Below is a small trained network, with its code and all its weights. Each question gives an input and a class and asks what happens when units are switched off, that is, made to give their printed mean instead of their output.

import numpy as np


def w(rows, s, z=0):
    codes = np.array(rows[::2]) - 128.0
    scale = np.full(codes.shape[1], s)
    scale[-1] = z or s
    return codes * scale


def f(y):
    return np.maximum(y, 0)


def log_softmax(a):
    a = a - a.max(-1, keepdims=True)
    return a - np.log(np.exp(a).sum(-1, keepdims=True))


def net(x, mask):
    res = np.array(x, float).reshape(1, 5) / 4 @ E
    y = f(res @ A[0][:, :-1].T + A[0][:, -1])
    res = res + np.where(mask, y, B[0][:, -1]) @ B[0][:, :-1]
    return log_softmax(res[-1] @ U[:, :-1].T + U[:, -1])


A, B = {}, {}
E = w([
[134,13,154],'x0',
[189,87,147],'x1',
[66,138,251],'x2',
[190,150,102],'x3',
[85,111,87],'x4',
],0.011)
A[0] = w([
[28,160,135,44],'neuron 0',
[5,113,123,121],'neuron 1',
[97,107,230,116],'neuron 2',
[102,239,129,205],'neuron 3',
[111,113,174,121],'neuron 4',
[99,156,1,1],'neuron 5',
[105,104,238,89],'neuron 6',
],0.0086,0.0051)
B[0] = w([
[206,92,116,178],'neuron 0',
[188,93,90,199],'neuron 1',
[36,175,164,206],'neuron 2',
[171,234,229,254],'neuron 3',
[59,175,113,164],'neuron 4',
[9,149,46,198],'neuron 5',
[2,153,102,202],'neuron 6',
],0.006,0.0082)
U = w([
[253,245,178,207],'0',
[251,15,33,197],'1',
[12,222,125,5],'2',
],0.0066,0.0016)

Each question gives the input, the list of numbers given to net, and the class t.
The units are the neurons (one row each of A and B). Each row of codes is followed by its name. A weight is (code - 128) times the scale printed after its matrix; where a second scale follows, it is the last column's (A, B and U).
mask holds one flag per neuron, in row order. A switched-off neuron (its flag False) gives its mean, the last column of its row in B, instead of its output. The means were averaged over made-up inputs and are rounded, as every weight is.
A unit's drop is (log p(t) with every unit on - log p(t) with that unit switched off) / (log p(t) with every unit on - log p(t) with every unit switched off).
The circuit of an input: a set's keep is (log p(t) with only the set's units on - log p(t) with every unit switched off) / (log p(t) with every unit on - log p(t) with every unit switched off). Starting from all 7 units, units are removed one at a time, each time the one whose removal leaves the highest keep (on an exact tie, the one counted first), for as long as the keep stays at least 0.8.
units of the circuit, in order: the units of the circuit, biggest drop first
k most important neurons: the k neurons with the biggest drops, biggest first
drop of u: that unit's drop, to one decimal
input [1,-8,-2,-7,8], class 1: units of the circuit, in order : [neuron 1; neuron 0]
input [-1,4,6,-1,-6], class 2: units of the circuit, in order : [neuron 6]
input [2,-7,-2,3,2], class 1: units of the circuit, in order : [neuron 2; neuron 6]
input [6,-6,0,-6,5], class 1: units of the circuit, in order : [neuron 1; neuron 0]
input [8,5,2,4,-7], class 2: units of the circuit, in order : [neuron 6; neuron 2]
input [-6,-4,6,-5,-1], class 0: 2 most important neurons : [neuron 3; neuron 0]
input [5,5,5,2,-5], class 2: drop of neuron 6 : 0.2
input [3,-4,-4,-8,7], class 1: drop of neuron 1 : 0.2
input [4,1,3,1,-8], class 2: drop of neuron 6 : 0.3
input [3,-4,-1,3,-7], class 1: 2 most important neurons : [neuron 3; neuron 2]
